Here is a tiny trained network, its code and every weight. The questions are about switching its units off for an input and a target symbol, where a switched-off unit gives its printed mean instead of its output.

import numpy as np


def w(rows, s, z=0):
    codes = np.array(rows[::2]) - 128.0
    scale = np.full(codes.shape[1], s)
    scale[-1] = z or s
    return codes * scale


def norm(h):
    return h / np.sqrt((h * h).mean(-1, keepdims=True) + 1e-5)


def f(y):
    return y / 2 * (1 + np.tanh(0.7978845608 * (y + 0.044715 * y**3)))


def softmax(a):
    e = np.exp(a - a.max(-1, keepdims=True))
    return e / e.sum(-1, keepdims=True)


def log_softmax(a):
    a = a - a.max(-1, keepdims=True)
    return a - np.log(np.exp(a).sum(-1, keepdims=True))


def net(x, mask):
    ids = ['γδεζηθμξσφψω'.index(c) for c in x.split()]
    T = len(ids)
    res = E[ids] + P[:T]
    q, k, v = (norm(res) @ M[0].T for M in (Q, K, V))
    z = softmax(np.where(np.tri(T) > 0, q @ k.T / 4**0.5, -1e9)) @ v
    res = res + np.where(mask[0], z, O[0][:, -1]) @ O[0][:, :-1]
    y = f(norm(res) @ A[0][:, :-1].T + A[0][:, -1])
    res = res + np.where(mask[1:9], y, B[0][:, -1]) @ B[0][:, :-1]
    return log_softmax(norm(res)[-1] @ U[:, :-1].T + U[:, -1])


Q, K, V, O, A, B = {}, {}, {}, {}, {}, {}
E = w([
[174,186,175,122],'γ',
[168,179,178,103],'δ',
[96,227,56,201],'ε',
[57,144,174,89],'ζ',
[221,232,102,11],'η',
[205,191,180,126],'θ',
[129,163,111,141],'μ',
[187,183,179,128],'ξ',
[8,121,54,213],'σ',
[142,221,142,127],'φ',
[202,43,198,240],'ψ',
[164,156,111,193],'ω',
],0.017)
P = w([
[188,206,110,106],'0',
[194,219,194,227],'1',
[194,99,15,41],'2',
[143,216,181,254],'3',
[189,84,31,39],'4',
[126,197,189,233],'5',
[168,86,45,39],'6',
[103,183,185,218],'7',
[157,60,49,33],'8',
[100,166,186,196],'9',
[134,52,77,47],'10',
[106,153,173,213],'11',
[123,40,85,48],'12',
[130,181,164,200],'13',
],0.0089)
Q[0] = w([
[187,233,149,183],'h1',
[125,48,19,32],'h1',
[143,58,40,2],'h1',
[131,62,119,70],'h1',
],0.0089)
K[0] = w([
[129,8,180,158],'h1',
[191,176,93,137],'h1',
[218,195,98,130],'h1',
[178,158,115,92],'h1',
],0.013)
V[0] = w([
[252,178,112,136],'h1',
[84,211,71,86],'h1',
[104,56,145,142],'h1',
[150,163,231,2],'h1',
],0.0099)
O[0] = w([
[218,44,135,43,255],'h1',
[32,161,73,4,161],'h1',
[93,158,123,194,48],'h1',
[100,168,255,101,103],'h1',
],0.0095,0.0058)
A[0] = w([
[179,183,109,230,85],'n1',
[123,108,20,98,203],'n2',
[135,193,117,11,110],'n3',
[198,163,205,121,21],'n4',
[65,103,170,229,168],'n5',
[156,179,207,148,121],'n6',
[130,88,184,190,85],'n7',
[61,152,129,20,2],'n8',
],0.012,0.0075)
B[0] = w([
[84,175,116,194,198],'n1',
[107,83,67,42,254],'n2',
[133,183,80,191,246],'n3',
[87,167,119,67,151],'n4',
[174,128,205,120,194],'n5',
[137,129,99,51,171],'n6',
[247,153,108,152,130],'n7',
[165,179,21,208,142],'n8',
],0.013,0.0068)
U = w([
[145,147,169,129,42],'γ',
[54,188,238,143,189],'δ',
[117,135,145,133,94],'ε',
[20,187,77,209,158],'ζ',
[124,177,92,122,1],'η',
[209,129,179,226,200],'θ',
[137,176,100,119,35],'μ',
[145,130,172,101,102],'ξ',
[53,111,129,65,129],'σ',
[165,212,74,152,199],'φ',
[226,42,110,182,123],'ψ',
[206,10,62,86,44],'ω',
],0.013,0.0067)

Each question gives the input, a string of symbols that net reads in full, and the target symbol t.
The units are the heads (4 rows each of Q, K, V and O) and the neurons (one row each of A and B). Each row of codes is followed by its name. A weight is (code - 128) times the scale printed after its matrix; where a second scale follows, it is the last column's (O, A, B and U).
mask holds one flag per unit, heads first, then neurons. A switched-off unit (its flag False) gives its mean, the last column of its rows in O or B, instead of its output. The means were averaged over made-up inputs and are rounded, as every weight is.
A unit's drop is (log p(t) with every unit on - log p(t) with that unit switched off) / (log p(t) with every unit on - log p(t) with every unit switched off).
The circuit of an input: a set's keep is (log p(t) with only the set's units on - log p(t) with every unit switched off) / (log p(t) with every unit on - log p(t) with every unit switched off). Starting from all 9 units, units are removed one at a time, each time the one whose removal leaves the highest keep (on an exact tie, the one counted first), for as long as the keep stays at least 0.8.
units of the circuit, in order: the units of the circuit, biggest drop first
most important unit: the unit with the biggest drop
k most important neurons: the k neurons with the biggest drops, biggest first
drop when u is switched off: that unit's drop, to one decimal
input ω γ φ μ η μ ω ψ φ φ, target θ: units of the circuit, in order	h1
input ω ω σ δ ω ψ ψ γ ζ φ, target δ: units of the circuit, in order	h1; n3
input ξ δ φ φ φ σ δ η ω ω μ ζ, target δ: units of the circuit, in order	h1; n5
input ω σ γ ξ ω σ φ ω ζ μ, target δ: units of the circuit, in order	h1; n5
input δ θ ω φ μ μ, target ω: 2 most important neurons	n2; n1
input ζ ζ ψ ζ γ ω σ μ δ η σ ζ ψ φ, target θ: units of the circuit, in order	h1; n5
input η φ μ ε σ φ ζ ω, target δ: 2 most important neurons	n5; n3
input γ ω φ ω φ σ ξ ζ, target δ: units of the circuit, in order	h1; n5; n3
input ξ ω ξ γ ω ω φ, target ω: 2 most important neurons	n1; n2
input ω φ ω φ φ ω, target ψ: 2 most important neurons	n3; n4
input ψ σ ζ ζ θ ψ ω σ ζ ω ζ, target ω: 2 most important neurons	n8; n4
input φ σ ψ ω σ ω φ, target ω: drop when n2 is switched off	0.2
input σ η ε ξ σ ψ φ δ, target θ: drop when n5 is switched off	0.2
input φ ε ζ, target φ: most important unit	n8
input σ ω ω ψ γ φ φ ξ, target θ: drop when n3 is switched off	0.1
input η ψ φ ζ μ γ ξ ξ, target δ: drop when n2 is switched off	0.1
